Below are the code and all the weights of a small trained network. Each question names an input and a class and asks about switching units off, where a switched-off unit gives its printed mean instead of its output.

import numpy as np


def w(rows, s, z=0):
    codes = np.array(rows[::2]) - 128.0
    scale = np.full(codes.shape[1], s)
    scale[-1] = z or s
    return codes * scale


def f(y):
    return np.maximum(y, 0)


def log_softmax(a):
    a = a - a.max(-1, keepdims=True)
    return a - np.log(np.exp(a).sum(-1, keepdims=True))


def net(x, mask):
    res = np.array(x, float).reshape(1, 6) / 4 @ E
    y = f(res @ A[0][:, :-1].T + A[0][:, -1])
    res = res + np.where(mask, y, B[0][:, -1]) @ B[0][:, :-1]
    return log_softmax(res[-1] @ U[:, :-1].T + U[:, -1])


A, B = {}, {}
E = w([
[30,54,86,74,53,73,25,174,112,145,111],'x0',
[91,108,173,114,236,111,84,92,68,212,90],'x1',
[140,120,3,73,155,253,171,137,148,78,184],'x2',
[142,173,55,138,197,10,128,205,91,185,89],'x3',
[150,31,76,253,162,178,90,189,74,83,49],'x4',
[120,53,103,183,57,167,168,78,224,213,120],'x5',
],0.0057)
A[0] = w([
[126,106,129,100,93,254,166,78,193,90,189,220],'neuron 1',
[96,124,146,129,216,113,91,172,56,144,66,168],'neuron 2',
[192,236,151,125,188,119,180,108,132,79,145,182],'neuron 3',
[137,207,156,98,160,63,122,192,56,56,124,188],'neuron 4',
[115,90,134,80,57,210,128,133,142,88,188,139],'neuron 5',
[164,205,159,119,213,141,195,70,142,156,162,227],'neuron 6',
[152,85,126,131,54,178,118,128,181,93,141,183],'neuron 7',
[83,47,117,133,152,122,63,144,54,146,29,189],'neuron 8',
[131,89,137,101,64,160,111,120,166,95,171,188],'neuron 9',
[82,121,217,135,62,90,117,82,173,188,113,182],'neuron 10',
[141,77,105,169,50,131,172,179,202,117,87,181],'neuron 11',
[127,187,131,132,206,108,96,151,8,76,74,250],'neuron 12',
[191,113,114,182,106,188,177,107,222,136,124,248],'neuron 13',
[51,146,106,80,80,14,131,153,112,186,168,219],'neuron 14',
[57,92,158,145,125,93,62,104,83,177,98,217],'neuron 15',
[73,150,165,73,53,31,86,122,164,180,120,214],'neuron 16',
[118,119,131,148,212,129,104,145,38,109,97,172],'neuron 17',
[102,49,123,156,189,144,82,125,46,126,69,132],'neuron 18',
[102,189,41,73,148,72,161,195,104,118,166,176],'neuron 19',
[146,176,120,92,224,142,167,103,124,158,142,205],'neuron 20',
[142,74,77,171,26,202,132,122,192,81,147,213],'neuron 21',
[157,49,91,205,148,144,71,176,81,173,12,235],'neuron 22',
[86,148,173,96,86,84,124,73,187,178,144,225],'neuron 23',
[100,90,115,95,58,192,132,128,179,81,153,156],'neuron 24',
],0.0062,0.0024)
B[0] = w([
[111,183,77,116,125,228,180,53,125,88,157,233],'neuron 1',
[112,74,132,98,193,85,151,138,54,134,148,220],'neuron 2',
[214,200,137,123,82,161,143,170,109,160,190,217],'neuron 3',
[167,129,177,68,82,115,75,197,35,101,156,234],'neuron 4',
[55,155,105,110,105,187,103,63,86,72,150,193],'neuron 5',
[200,205,131,115,164,163,188,134,155,197,181,222],'neuron 6',
[100,139,96,154,91,146,134,99,138,86,136,192],'neuron 7',
[66,60,136,153,186,125,176,135,117,133,84,230],'neuron 8',
[43,139,122,141,89,165,123,61,122,71,121,184],'neuron 9',
[114,143,211,186,87,80,165,55,134,162,95,205],'neuron 10',
[96,115,95,198,83,100,161,142,190,102,112,194],'neuron 11',
[158,112,151,104,165,121,125,194,1,81,167,250],'neuron 12',
[149,140,73,167,103,158,208,112,170,118,116,215],'neuron 13',
[71,97,154,69,88,87,32,148,159,175,83,220],'neuron 14',
[88,83,172,137,146,100,156,97,109,149,119,213],'neuron 15',
[81,121,201,90,71,55,58,79,137,154,72,222],'neuron 16',
[136,87,126,143,199,127,151,151,47,104,144,208],'neuron 17',
[100,78,101,131,202,146,196,148,91,130,117,208],'neuron 18',
[152,126,67,62,104,115,24,192,154,141,117,212],'neuron 19',
[159,151,111,107,184,130,144,171,153,188,154,200],'neuron 20',
[85,143,54,194,42,160,131,127,145,53,111,226],'neuron 21',
[111,59,76,195,184,65,205,174,118,117,84,254],'neuron 22',
[126,176,199,109,89,111,102,57,153,160,112,200],'neuron 23',
[68,161,86,136,98,166,95,65,109,72,134,193],'neuron 24',
],0.0066,0.0077)
U = w([
[39,153,76,141,87,216,143,48,126,19,150,103],'0',
[108,103,107,47,71,87,39,203,135,129,84,1],'1',
[73,119,239,126,85,50,113,52,158,185,56,197],'2',
[134,164,48,78,194,111,74,173,211,195,158,164],'3',
[91,14,114,140,254,101,178,182,55,126,100,138],'4',
[226,173,109,143,155,188,226,108,219,190,159,228],'5',
[106,87,59,252,77,83,177,192,220,83,54,111],'6',
[246,179,167,111,118,116,121,208,46,100,207,152],'7',
],0.0063,0.00074)

Each question gives the input, the list of numbers given to net, and the class t.
The units are the neurons (one row each of A and B). Each row of codes is followed by its name. A weight is (code - 128) times the scale printed after its matrix; where a second scale follows, it is the last column's (A, B and U).
mask holds one flag per neuron, in row order. A switched-off neuron (its flag False) gives its mean, the last column of its row in B, instead of its output. The means were averaged over made-up inputs and are rounded, as every weight is.
A unit's drop is (log p(t) with every unit on - log p(t) with that unit switched off) / (log p(t) with every unit on - log p(t) with every unit switched off).
The circuit of an input: a set's keep is (log p(t) with only the set's units on - log p(t) with every unit switched off) / (log p(t) with every unit on - log p(t) with every unit switched off). Starting from the 12 units with the biggest drops (on a tie, the unit counted first), units are removed one at a time, each time the one whose removal leaves the highest keep (on an exact tie, the one counted first), for as long as the keep stays at least 0.8.
units of the circuit, in order: the units of the circuit, biggest drop first
top k neurons: the k neurons with the biggest drops, biggest first
drop of u: that unit's drop, to one decimal
input [1,7,5,4,-4,-2], class 3: top neuron : [neuron 19]
input [4,3,0,-2,-7,-7], class 1: units of the circuit, in order : [neuron 19; neuron 14]
input [8,1,2,1,-3,-1], class 2: units of the circuit, in order : [neuron 16; neuron 12; neuron 23]
input [0,-8,-4,2,-4,5], class 2: units of the circuit, in order : [neuron 16; neuron 23]
input [-8,8,6,-6,8,4], class 5: units of the circuit, in order : [neuron 6; neuron 13]
input [-5,3,3,-2,4,-8], class 7: units of the circuit, in order : [neuron 3; neuron 4]
input [5,6,1,1,-8,-8], class 1: units of the circuit, in order : [neuron 14; neuron 19]
input [6,-3,-4,8,1,8], class 2: units of the circuit, in order : [neuron 16; neuron 10]
input [7,-7,-8,8,-1,-2], class 2: top 4 neurons : [neuron 16; neuron 10; neuron 15; neuron 23]
input [-2,6,-4,-7,3,8], class 6: top 2 neurons : [neuron 22; neuron 13]
input [-2,5,2,6,-6,5], class 3: top 2 neurons : [neuron 20; neuron 6]
input [0,5,-5,5,-7,-7], class 7: top 3 neurons : [neuron 12; neuron 4; neuron 3]
input [-3,-4,8,3,8,0], class 6: top 2 neurons : [neuron 22; neuron 11]
input [7,-2,-5,5,1,-1], class 2: top 4 neurons : [neuron 16; neuron 14; neuron 15; neuron 10]
input [-7,3,7,3,6,-6], class 7: units of the circuit, in order : [neuron 3]
input [-6,0,5,-6,-3,-6], class 5: top 2 neurons : [neuron 6; neuron 3]
input [4,5,-4,7,-7,-7], class 1: top 4 neurons : [neuron 14; neuron 19; neuron 4; neuron 12]
input [-2,-1,-1,-1,-5,-3], class 7: drop of neuron 3 : 0.2
input [-3,0,7,7,-2,2], class 5: drop of neuron 10 : -0.1
input [-5,-3,-3,1,-6,1], class 5: drop of neuron 6 : 0.2
input [8,-1,-7,-3,-2,-8], class 2: drop of neuron 16 : 0.2
